Here is a tiny trained network, its code and every weight. The questions are about switching its units off for an input and a class, where a switched-off unit gives its printed mean instead of its output.

import numpy as np


def w(rows, s, z=0):
    codes = np.array(rows[::2]) - 128.0
    scale = np.full(codes.shape[1], s)
    scale[-1] = z or s
    return codes * scale


def norm(h):
    return h / np.sqrt((h * h).mean(-1, keepdims=True) + 1e-5)


def f(y):
    return np.maximum(y, 0)


def log_softmax(a):
    a = a - a.max(-1, keepdims=True)
    return a - np.log(np.exp(a).sum(-1, keepdims=True))


def net(x, mask):
    res = np.array(x, float).reshape(1, 6) / 4 @ E
    u = 0
    for l in range(3):
        y = f(norm(res) @ A[l][:, :-1].T + A[l][:, -1])
        res = res + np.where(mask[u : u + 6], y, B[l][:, -1]) @ B[l][:, :-1]
        u += 6
    return log_softmax(norm(res)[-1] @ U[:, :-1].T + U[:, -1])


A, B = {}, {}
E = w([
[142,149,181,22,229,121],'x0',
[115,115,131,130,18,172],'x1',
[19,99,203,137,161,126],'x2',
[67,159,153,70,56,2],'x3',
[212,112,214,248,138,37],'x4',
[162,23,110,39,136,57],'x5',
],0.0061)
A[0] = w([
[141,186,110,139,150,108,48],'L0N0',
[121,156,87,33,79,116,174],'L0N1',
[149,155,78,97,253,76,252],'L0N2',
[91,161,54,138,128,185,153],'L0N3',
[163,209,95,93,227,168,84],'L0N4',
[118,175,144,116,109,157,150],'L0N5',
],0.012,0.0025)
B[0] = w([
[165,100,198,117,178,165,151],'L0N0',
[139,82,49,85,34,155,216],'L0N1',
[131,139,32,123,224,14,255],'L0N2',
[46,133,143,165,199,194,205],'L0N3',
[124,33,86,121,2,232,225],'L0N4',
[98,140,109,151,235,105,171],'L0N5',
],0.011,0.0081)
A[1] = w([
[194,153,92,117,167,99,96],'L1N0',
[155,83,137,249,138,169,178],'L1N1',
[174,113,60,223,120,139,251],'L1N2',
[103,113,132,182,52,178,99],'L1N3',
[194,60,165,122,36,81,77],'L1N4',
[94,37,161,126,77,43,94],'L1N5',
],0.013,0.0021)
B[1] = w([
[138,121,167,143,142,168,195],'L1N0',
[90,70,100,117,65,122,232],'L1N1',
[110,117,142,47,142,117,254],'L1N2',
[138,169,151,146,162,76,204],'L1N3',
[150,190,116,143,162,104,179],'L1N4',
[163,251,126,151,79,76,200],'L1N5',
],0.017,0.0084)
A[2] = w([
[99,71,185,211,153,36,180],'L2N0',
[69,161,216,186,131,249,194],'L2N1',
[139,126,170,254,116,97,200],'L2N2',
[203,160,133,163,153,100,151],'L2N3',
[91,171,43,115,21,19,254],'L2N4',
[143,42,22,189,121,190,236],'L2N5',
],0.013,0.003)
B[2] = w([
[114,108,56,86,180,147,164],'L2N0',
[161,82,249,198,174,161,156],'L2N1',
[119,112,154,68,82,155,149],'L2N2',
[122,150,126,137,128,189,160],'L2N3',
[80,49,140,106,118,159,250],'L2N4',
[109,144,177,132,87,109,202],'L2N5',
],0.018,0.016)
U = w([
[150,130,83,93,251,74,125],'0',
[65,45,123,44,107,116,217],'1',
[197,121,123,193,125,88,2],'2',
[222,188,139,115,165,104,29],'3',
[126,89,221,207,185,154,200],'4',
[197,146,128,192,137,83,2],'5',
[123,220,140,116,67,60,86],'6',
[189,143,107,206,120,103,24],'7',
],0.014,0.0053)

Each question gives the input, the list of numbers given to net, and the class t.
The units are the neurons (one row each of A and B). Each row of codes is followed by its name. A weight is (code - 128) times the scale printed after its matrix; where a second scale follows, it is the last column's (A, B and U).
mask holds one flag per neuron, layer by layer. A switched-off neuron (its flag False) gives its mean, the last column of its row in B, instead of its output. The means were averaged over made-up inputs and are rounded, as every weight is.
A unit's drop is (log p(t) with every unit on - log p(t) with that unit switched off) / (log p(t) with every unit on - log p(t) with every unit switched off).
The circuit of an input: a set's keep is (log p(t) with only the set's units on - log p(t) with every unit switched off) / (log p(t) with every unit on - log p(t) with every unit switched off). Starting from the 12 units with the biggest drops (on a tie, the unit counted first), units are removed one at a time, each time the one whose removal leaves the highest keep (on an exact tie, the one counted first), for as long as the keep stays at least 0.8.
units of the circuit, in order: the units of the circuit, biggest drop first
most important unit: the unit with the biggest drop
k most important neurons: the k neurons with the biggest drops, biggest first
k most important neurons of layer l: the k neurons of layer l with the biggest drops, biggest first
drop when u is switched off: that unit's drop, to one decimal
input [-4,5,3,-8,-2,-2], class 4: 2 most important neurons	[L0N3 L2N1]
input [-8,7,6,6,3,3], class 6: 2 most important neurons	[L1N5 L1N4]
input [4,-1,0,-5,3,4], class 0: most important neuron of layer 0	[L0N2]
input [6,0,4,-7,4,5], class 0: units of the circuit, in order	[L0N2 L2N4]
input [-6,6,0,5,-2,-8], class 4: units of the circuit, in order	[L0N2 L2N1]
input [-6,3,4,-6,-3,-1], class 4: 2 most important neurons	[L0N3 L2N1]
input [5,-3,-5,6,3,-3], class 0: units of the circuit, in order	[L1N1 L0N2]
input [-6,6,-1,-4,-4,-4], class 4: units of the circuit, in order	[L0N3 L2N1]
input [5,-1,1,1,3,0], class 0: units of the circuit, in order	[L0N2 L1N1]
input [2,-7,-7,2,2,3], class 0: 2 most important neurons of layer 0	[L0N0 L0N2]
input [0,0,-1,-6,6,6], class 0: 2 most important neurons	[L0N4 L2N4]
input [-8,2,1,6,8,2], class 6: 3 most important neurons of layer 1	[L1N5 L1N4 L1N3]
input [-4,-4,-5,2,-5,-7], class 4: 3 most important neurons	[L0N3 L2N1 L0N2]
input [-4,-8,-1,4,-3,-8], class 4: most important unit	L0N3
input [4,-4,4,-5,2,5], class 0: 4 most important neurons	[L0N2 L2N4 L1N1 L0N1]
input [2,2,-8,4,8,0], class 3: 2 most important neurons of layer 1	[L1N4 L1N0]
input [7,-5,3,7,4,8], class 0: 2 most important neurons of layer 0	[L0N2 L0N4]
input [-1,2,6,5,0,6], class 6: 3 most important neurons	[L1N5 L0N2 L1N4]
input [-5,6,8,-2,-5,3], class 4: 2 most important neurons of layer 0	[L0N2 L0N3]
input [-1,-1,6,-6,-3,-3], class 4: most important neuron	[L2N1]
input [2,2,-6,0,-8,-8], class 4: 2 most important neurons	[L0N3 L2N1]
input [8,8,7,-1,1,0], class 4: 2 most important neurons	[L0N2 L2N1]
input [3,5,6,8,1,8], class 6: 2 most important neurons of layer 1	[L1N5 L1N4]
input [-1,7,7,3,4,7], class 6: drop when L1N5 is switched off	0.9
input [1,-5,0,3,4,1], class 0: drop when L1N4 is switched off	0.0
input [7,-4,1,0,5,7], class 0: drop when L0N2 is switched off	0.1
